Small tables with named rows and columns. After each table, cells are looked up by row and column.

res
columns: bidu, som, ves, dibeb, dat, nav, lukela, zanepo, dap
loveze: [485, 603, 505, 740, 579, 807, 520, 401, 694]
bup: [456, 604, 554, 698, 697, 940, 546, 363, 659]
kip: [441, 589, 539, 692, 699, 941, 571, 326, 653]
tagero: [446, 419, 476, 718, 553, 803, 841, 107, 722]
fimeviz: [484, 603, 501, 742, 584, 809, 519, 400, 698]
lusubo: [499, 497, 445, 871, 486, 756, 504, 341, 740]
nakizup: [510, 553, 497, 806, 534, 792, 440, 428, 725]
vud: [455, 603, 551, 702, 696, 946, 542, 360, 658]
ginevad: [486, 430, 531, 744, 585, 852, 811, 139, 718]
tel: [418, 468, 491, 688, 618, 866, 783, 165, 704]
bukib: [458, 611, 547, 685, 676, 917, 546, 402, 672]
tolate: [348, 544, 455, 640, 670, 894, 691, 234, 674]
natapen: [448, 456, 514, 711, 608, 869, 789, 162, 708]

lukela of tolate = 691
ves of tolate = 455
dibeb of tel = 688
dap of bup = 659
bidu of tagero = 446
bidu of tolate = 348
dap of tolate = 674
bidu of ginevad = 486
ves of loveze = 505
bidu of loveze = 485
dat of bup = 697
dap of bukib = 672
nav of lusubo = 756

Table gizig
       gisa  feti  nivede  mal
rel     128   145     132  152
dok     126   168     136  160
pir     148    98     149   47
baziz    95   163     130  152
ziv     109   188     115  222
gapos   110   132     123  171

baziz, gisa => 95
rel, feti => 145
pir, mal => 47
gapos, nivede => 123
dok, feti => 168
rel, mal => 152
ziv, gisa => 109
Row with the largest mal: ziv

Table lopur
|  | losuni | daz | peme | fif | zunuvo | podi | duzaf | dinivar | geze | pamu |
|---|---|---|---|---|---|---|---|---|---|---|
| bifepa | -15753 | -33117 | 12514 | -39295 | 21390 | -42851 | -18597 | -97 | -23361 | -34464 |
| fom | -79644 | -60662 | -52098 | -2917 | 10172 | 49745 | 68020 | -1863 | -27306 | -58997 |
| ketusu | -56133 | -52881 | -69767 | -27345 | 4643 | 33037 | 68134 | -19761 | -20328 | -32355 |
| vob | -899 | -10510 | -12132 | 95439 | -11784 | 14548 | -41220 | 10714 | -25885 | 26472 |
| rutapel | -78224 | -65134 | -47033 | -3913 | 6850 | 40253 | 75424 | -2895 | -31514 | -63656 |
| zedop | 11302 | 642 | -13909 | 84044 | -10567 | 40289 | -30381 | 26820 | -31214 | 51153 |
| bukivo | 6139 | -442 | -7719 | 83479 | -6775 | 39959 | -30059 | 19951 | -21467 | 51064 |
| terub | -3283 | -2546 | -5389 | 91532 | -8431 | 2812 | -34911 | 16647 | -22667 | 30041 |

vob, podi => 14548
ketusu, duzaf => 68134
terub, podi => 2812
bukivo, fif => 83479
bifepa, geze => -23361
bukivo, geze => -21467
bifepa, daz => -33117
fom, duzaf => 68020
bukivo, losuni => 6139

fus:
columns: nimer, biviso, dokim, ribu, vedo, dapoga, tinove
pagogop: [2.9, 7.2, -0.8, 4.8, 0.6, 0.2, 4.7]
dugup: [7.1, -5.0, 1.3, 0.9, 3.0, 2.2, 1.3]
kopogim: [7.0, -5.2, 1.1, 1.4, 2.9, 2.2, 0.9]
diretum: [-6.1, -0.3, 2.2, 3.3, -1.7, -0.6, 5.1]
fam: [2.0, 8.3, -1.4, -2.2, 0.8, 0.7, -2.5]
neb: [3.0, -5.0, -0.6, 4.5, 1.8, -0.5, -4.5]
ral: [2.9, 7.3, -0.7, 4.6, 0.6, 0.3, 4.7]

tinove of diretum = 5.1
ribu of kopogim = 1.4
dokim of ral = -0.7
nimer of pagogop = 2.9
dokim of diretum = 2.2
vedo of neb = 1.8

zariliv:
	zun	risuv
novi	187	36
det	57	144
vegu	231	138
mepa	95	221
forutom	146	144
rifun	174	196
goz	191	138

det, zun: 57
mepa, zun: 95
vegu, zun: 231
forutom, zun: 146
vegu, risuv: 138
rifun, zun: 174
novi, risuv: 36
goz, risuv: 138
mepa, risuv: 221
goz, zun: 191
det, risuv: 144
rifun, risuv: 196
novi, zun: 187
forutom, risuv: 144

lonoz
columns: kures, tufu, nomebu
rokudil: [17, 21, 22]
volivon: [33, 22, 20]
zed: [21, 86, 95]
nuz: [21, 17, 20]
vesud: [-64, 3, 19]
vuzitir: [20, 22, 22]
goge: [24, 20, 21]
kimu: [25, -42, 62]

What is the tufu of kimu in lonoz? -42
What is the nomebu of volivon in lonoz? 20
What is the tufu of volivon in lonoz? 22
What is the tufu of zed in lonoz? 86
What is the kures of rokudil in lonoz? 17
What is the kures of goge in lonoz? 24
What is the nomebu of goge in lonoz? 21
What is the tufu of rokudil in lonoz? 21
What is the kures of volivon in lonoz? 33
What is the nomebu of zed in lonoz? 95
What is the nomebu of nuz in lonoz? 20
What is the kures of vesud in lonoz? -64
Row with the largest nomebu: zed

Table kige
        balo  vumod  sud  dibel  tef  fel  lafin  gim
kiko     109    126   64    108  119  103    110  144
telu     101     58   25     94   93  239     90  106
pozomo   103    133   97    104  127   94    105  136
ler      108    107   84    107  107  115    107  118

vumod of pozomo = 133
fel of ler = 115
balo of telu = 101
balo of pozomo = 103
tef of pozomo = 127
sud of ler = 84
dibel of pozomo = 104
tef of telu = 93
gim of ler = 118
balo of ler = 108
vumod of kiko = 126
fel of kiko = 103
vumod of ler = 107
gim of telu = 106
gim of pozomo = 136
balo of kiko = 109

rafo:
,ravufat,sisaza,zurabek
zup,156,163,130
bol,114,138,135
pufino,143,125,170
rugot,136,128,85
guvaka,166,196,82
gatif,156,210,172
befif,141,81,146
ven,112,142,235
linu,130,202,199
maku,174,37,99
pepom,138,62,116

zurabek of befif is 146
zurabek of pepom is 116
ravufat of rugot is 136
sisaza of zup is 163
ravufat of maku is 174
zurabek of pufino is 170
sisaza of befif is 81
sisaza of bol is 138
sisaza of maku is 37
sisaza of guvaka is 196
zurabek of rugot is 85
sisaza of ven is 142
zurabek of bol is 135
sisaza of pepom is 62

depil =
fields: pozomo, tabab, lar, difu, tok
res: [576, 636, 465, 248, 569]
sobub: [644, 646, 386, 698, 735]
disat: [480, 601, 632, 777, 363]
keb: [608, 742, 556, 782, 532]
furonif: [556, 479, 363, 693, 699]
bibuzog: [495, 337, 313, 576, 703]
nop: [429, 302, 396, 642, 574]
fus: [532, 702, 619, 338, 379]
mef: [323, 222, 494, 580, 392]

tabab of keb: 742
pozomo of nop: 429
pozomo of furonif: 556
tok of fus: 379
lar of disat: 632
lar of furonif: 363
difu of sobub: 698
pozomo of sobub: 644
lar of bibuzog: 313
pozomo of bibuzog: 495
difu of res: 248
tok of mef: 392
pozomo of fus: 532
lar of fus: 619
difu of mef: 580
tok of furonif: 699
lar of keb: 556
difu of disat: 777
pozomo of keb: 608
difu of furonif: 693

